Below are the code and all the weights of a small trained network. Each question names an input and a class and asks about switching units off, where a switched-off unit gives its printed mean instead of its output.

import numpy as np


def w(rows, s, z=0):
    codes = np.array(rows[::2]) - 128.0
    scale = np.full(codes.shape[1], s)
    scale[-1] = z or s
    return codes * scale


def f(y):
    return np.maximum(y, 0)


def log_softmax(a):
    a = a - a.max(-1, keepdims=True)
    return a - np.log(np.exp(a).sum(-1, keepdims=True))


def net(x, mask):
    res = np.array(x, float).reshape(1, 8) / 4 @ E
    y = f(res @ A[0][:, :-1].T + A[0][:, -1])
    res = res + np.where(mask, y, B[0][:, -1]) @ B[0][:, :-1]
    return log_softmax(res[-1] @ U[:, :-1].T + U[:, -1])


A, B = {}, {}
E = w([
[97,158,181,127,172,87,162],'x0',
[63,34,103,160,130,44,69],'x1',
[175,96,135,3,116,65,129],'x2',
[142,98,176,142,152,176,144],'x3',
[120,89,170,56,220,135,133],'x4',
[27,185,153,146,175,79,50],'x5',
[130,63,224,197,123,112,164],'x6',
[140,176,172,53,135,65,147],'x7',
],0.0051)
A[0] = w([
[142,159,48,250,91,177,162,194],'neuron 0',
[33,111,40,47,164,55,65,181],'neuron 1',
[103,49,191,221,169,152,168,253],'neuron 2',
[107,229,145,47,177,110,187,154],'neuron 3',
[215,117,85,31,145,221,164,158],'neuron 4',
[210,53,69,108,61,49,172,194],'neuron 5',
],0.016,0.0022)
B[0] = w([
[121,179,72,194,86,210,130,227],'neuron 0',
[138,144,220,228,123,175,152,225],'neuron 1',
[145,135,219,197,122,202,140,211],'neuron 2',
[111,141,246,70,115,88,91,221],'neuron 3',
[200,43,121,38,181,186,151,252],'neuron 4',
[148,160,255,46,117,97,132,215],'neuron 5',
],0.016,0.013)
U = w([
[137,90,155,37,157,58,111,93],'0',
[113,155,163,202,121,160,135,239],'1',
[94,86,43,133,160,80,123,7],'2',
[101,75,61,141,156,77,122,18],'3',
[73,191,1,189,62,132,101,101],'4',
[166,87,84,111,142,181,156,152],'5',
[105,96,77,105,187,109,98,10],'6',
],0.0069,0.0019)

Each question gives the input, the list of numbers given to net, and the class t.
The units are the neurons (one row each of A and B). Each row of codes is followed by its name. A weight is (code - 128) times the scale printed after its matrix; where a second scale follows, it is the last column's (A, B and U).
mask holds one flag per neuron, in row order. A switched-off neuron (its flag False) gives its mean, the last column of its row in B, instead of its output. The means were averaged over made-up inputs and are rounded, as every weight is.
A unit's drop is (log p(t) with every unit on - log p(t) with that unit switched off) / (log p(t) with every unit on - log p(t) with every unit switched off).
The circuit of an input: a set's keep is (log p(t) with only the set's units on - log p(t) with every unit switched off) / (log p(t) with every unit on - log p(t) with every unit switched off). Starting from all 6 units, units are removed one at a time, each time the one whose removal leaves the highest keep (on an exact tie, the one counted first), for as long as the keep stays at least 0.8.
units of the circuit, in order: the units of the circuit, biggest drop first
unit that matters most: the unit with the biggest drop
top k neurons: the k neurons with the biggest drops, biggest first
drop of u: that unit's drop, to one decimal
input [2,2,7,-8,-2,-6,-8,-2], class 0: unit that matters most	neuron 5
input [-6,-4,5,-1,6,1,8,-5], class 5: units of the circuit, in order	(neuron 3; neuron 1)
input [-6,-4,4,6,-3,7,-8,-7], class 5: units of the circuit, in order	(neuron 2; neuron 3)
input [-6,3,6,0,8,-6,8,-4], class 0: top 2 neurons	(neuron 5; neuron 0)
input [7,-8,3,5,6,-3,1,-8], class 5: top 2 neurons	(neuron 5; neuron 4)
input [3,0,-5,7,6,-4,-7,-8], class 5: top 2 neurons	(neuron 4; neuron 1)
input [-5,-8,1,1,8,2,7,-2], class 5: top 2 neurons	(neuron 5; neuron 4)
input [1,1,5,6,5,-1,-6,-8], class 5: drop of neuron 3	0.7
input [-6,-1,-8,5,-5,6,1,-2], class 4: drop of neuron 4	0.1
input [-7,5,7,5,2,0,5,5], class 0: drop of neuron 0	0.8
